Here is a tiny trained network, its code and every weight. The questions are about switching its units off for an input and a class, where a switched-off unit gives its printed mean instead of its output.

import numpy as np


def w(rows, s, z=0):
    codes = np.array(rows[::2]) - 128.0
    scale = np.full(codes.shape[1], s)
    scale[-1] = z or s
    return codes * scale


def f(y):
    return np.maximum(y, 0)


def log_softmax(a):
    a = a - a.max(-1, keepdims=True)
    return a - np.log(np.exp(a).sum(-1, keepdims=True))


def net(x, mask):
    res = np.array(x, float).reshape(1, 4) / 4 @ E
    y = f(res @ A[0][:, :-1].T + A[0][:, -1])
    res = res + np.where(mask, y, B[0][:, -1]) @ B[0][:, :-1]
    return log_softmax(res[-1] @ U[:, :-1].T + U[:, -1])


A, B = {}, {}
E = w([
[184,120,212,122,63,245,55,221],'x0',
[26,30,124,216,90,70,8,104],'x1',
[110,206,138,33,2,109,92,23],'x2',
[86,232,195,95,193,19,61,197],'x3',
],0.0063)
A[0] = w([
[178,179,147,87,157,169,216,156,69],'neuron 1',
[66,78,146,203,140,89,58,62,20],'neuron 2',
[150,59,68,154,83,229,144,99,99],'neuron 3',
[76,77,136,212,104,105,63,115,100],'neuron 4',
[133,92,101,166,216,137,144,182,20],'neuron 5',
[181,101,180,96,72,209,87,201,76],'neuron 6',
[100,222,181,100,181,51,70,214,35],'neuron 7',
[90,73,157,157,70,128,50,179,132],'neuron 8',
[76,67,146,148,125,107,27,112,47],'neuron 9',
[166,122,210,111,39,220,65,214,4],'neuron 10',
[109,221,203,113,214,43,47,211,18],'neuron 11',
[138,123,215,138,73,224,64,218,28],'neuron 12',
[81,142,136,160,43,107,83,90,166],'neuron 13',
[36,63,130,167,106,116,59,112,15],'neuron 14',
[182,75,77,160,97,190,145,70,44],'neuron 15',
[143,74,128,213,252,143,154,196,1],'neuron 16',
[75,159,17,141,208,55,191,35,26],'neuron 17',
[79,82,100,180,88,149,99,105,132],'neuron 18',
[123,203,103,50,16,105,98,43,76],'neuron 19',
[181,205,151,69,178,150,219,135,23],'neuron 20',
[184,46,85,160,60,186,201,93,134],'neuron 21',
[152,74,139,205,254,130,183,212,65],'neuron 22',
[151,54,65,221,248,120,139,228,138],'neuron 23',
[71,75,97,134,132,109,43,117,33],'neuron 24',
[193,198,108,54,159,187,235,155,33],'neuron 25',
[186,167,143,77,166,134,192,133,28],'neuron 26',
[126,155,122,46,15,99,115,28,35],'neuron 27',
[138,85,83,171,101,206,172,86,11],'neuron 28',
[136,197,143,74,54,92,68,51,18],'neuron 29',
[178,150,204,146,90,174,86,195,109],'neuron 30',
[121,187,141,73,46,111,101,40,10],'neuron 31',
[183,195,143,61,150,153,205,133,109],'neuron 32',
[58,125,37,86,193,31,213,15,34],'neuron 33',
[69,89,141,226,91,85,43,105,67],'neuron 34',
[140,71,80,135,116,175,174,67,53],'neuron 35',
[153,62,58,120,83,173,155,101,29],'neuron 36',
[83,129,54,152,201,63,203,82,65],'neuron 37',
[191,185,151,75,142,169,216,113,102],'neuron 38',
],0.0065,0.0057)
B[0] = w([
[190,75,60,102,195,142,71,118,181],'neuron 1',
[216,59,80,134,188,147,98,105,180],'neuron 2',
[27,139,192,84,162,57,167,60,200],'neuron 3',
[174,90,48,99,198,154,66,125,204],'neuron 4',
[123,18,158,145,56,207,111,172,161],'neuron 5',
[175,214,138,228,118,84,175,122,195],'neuron 6',
[12,20,230,42,182,47,200,9,196],'neuron 7',
[206,170,72,142,182,108,87,111,212],'neuron 8',
[193,53,69,119,189,118,90,112,183],'neuron 9',
[209,195,178,234,113,97,189,106,196],'neuron 10',
[20,4,232,61,188,51,171,10,202],'neuron 11',
[202,207,171,245,114,68,194,108,199],'neuron 12',
[142,127,52,111,116,171,84,172,204],'neuron 13',
[224,47,91,108,182,147,72,103,178],'neuron 14',
[58,77,190,76,163,58,166,56,170],'neuron 15',
[81,32,174,119,6,244,111,210,189],'neuron 16',
[208,211,181,244,113,93,202,115,200],'neuron 17',
[175,136,83,99,178,109,115,125,193],'neuron 18',
[93,83,154,131,20,238,119,226,212],'neuron 19',
[205,32,71,121,193,153,78,91,180],'neuron 20',
[10,151,158,59,177,26,178,65,217],'neuron 21',
[91,106,145,106,34,226,119,208,213],'neuron 22',
[59,131,124,100,33,234,106,242,253],'neuron 23',
[212,39,89,115,179,136,72,100,165],'neuron 24',
[189,69,73,105,198,151,99,117,194],'neuron 25',
[208,12,111,136,183,158,84,88,161],'neuron 26',
[85,56,174,125,37,222,126,203,193],'neuron 27',
[80,33,201,65,164,84,134,59,161],'neuron 28',
[98,32,159,125,67,201,128,157,181],'neuron 29',
[145,209,123,201,119,73,185,116,196],'neuron 30',
[114,12,169,132,32,234,129,202,175],'neuron 31',
[184,73,43,100,197,155,43,136,196],'neuron 32',
[216,212,176,253,100,109,192,114,213],'neuron 33',
[180,78,73,106,186,147,84,115,206],'neuron 34',
[86,115,186,102,145,81,161,87,166],'neuron 35',
[70,59,186,93,160,85,158,53,159],'neuron 36',
[198,217,187,235,98,115,190,126,192],'neuron 37',
[190,83,52,90,187,139,63,127,194],'neuron 38',
],0.0058,0.008)
U = w([
[187,105,29,102,182,134,90,121,103],'0',
[85,112,151,118,33,201,119,188,104],'1',
[47,114,198,72,158,43,142,75,107],'2',
[186,186,158,249,109,88,154,121,103],'3',
[80,206,47,86,124,102,116,160,253],'4',
],0.013,0.022)

Each question gives the input, the list of numbers given to net, and the class t.
The units are the neurons (one row each of A and B). Each row of codes is followed by its name. A weight is (code - 128) times the scale printed after its matrix; where a second scale follows, it is the last column's (A, B and U).
mask holds one flag per neuron, in row order. A switched-off neuron (its flag False) gives its mean, the last column of its row in B, instead of its output. The means were averaged over made-up inputs and are rounded, as every weight is.
A unit's drop is (log p(t) with every unit on - log p(t) with that unit switched off) / (log p(t) with every unit on - log p(t) with every unit switched off).
The circuit of an input: a set's keep is (log p(t) with only the set's units on - log p(t) with every unit switched off) / (log p(t) with every unit on - log p(t) with every unit switched off). Starting from the 12 units with the biggest drops (on a tie, the unit counted first), units are removed one at a time, each time the one whose removal leaves the highest keep (on an exact tie, the one counted first), for as long as the keep stays at least 0.8.
circuit, biggest first: the units of the circuit, biggest drop first
unit that matters most: the unit with the biggest drop
k most important neurons: the k neurons with the biggest drops, biggest first
drop of u: that unit's drop, to one decimal
input [7,5,-4,8], class 2: unit that matters most => neuron 11
input [3,-2,-4,-5], class 2: circuit, biggest first => neuron 21; neuron 3
input [7,7,-7,-1], class 0: 2 most important neurons => neuron 8; neuron 4
input [8,-7,-4,0], class 3: 3 most important neurons => neuron 12; neuron 10; neuron 6
input [-4,5,-2,5], class 0: 3 most important neurons => neuron 21; neuron 2; neuron 3
input [-8,-1,-7,5], class 3: 3 most important neurons => neuron 17; neuron 37; neuron 33
input [-3,-1,8,-7], class 1: 2 most important neurons => neuron 19; neuron 27
input [8,-1,-7,3], class 3: 2 most important neurons => neuron 12; neuron 10
input [8,-3,-3,8], class 2: 3 most important neurons => neuron 11; neuron 7; neuron 33
input [-8,7,-8,-6], class 1: 3 most important neurons => neuron 23; neuron 16; neuron 22
input [-8,-7,6,5], class 3: 2 most important neurons => neuron 33; neuron 17
input [6,-2,-7,6], class 1: 3 most important neurons => neuron 23; neuron 22; neuron 16
input [-7,2,-8,0], class 1: 3 most important neurons => neuron 23; neuron 16; neuron 22
input [4,6,2,-8], class 2: 2 most important neurons => neuron 3; neuron 21
input [8,-6,5,1], class 3: unit that matters most => neuron 10
input [-6,-7,1,8], class 2: drop of neuron 34 => 0.2
input [3,-1,3,-2], class 4: drop of neuron 17 => 0.2
input [6,7,-4,3], class 0: drop of neuron 32 => 0.0
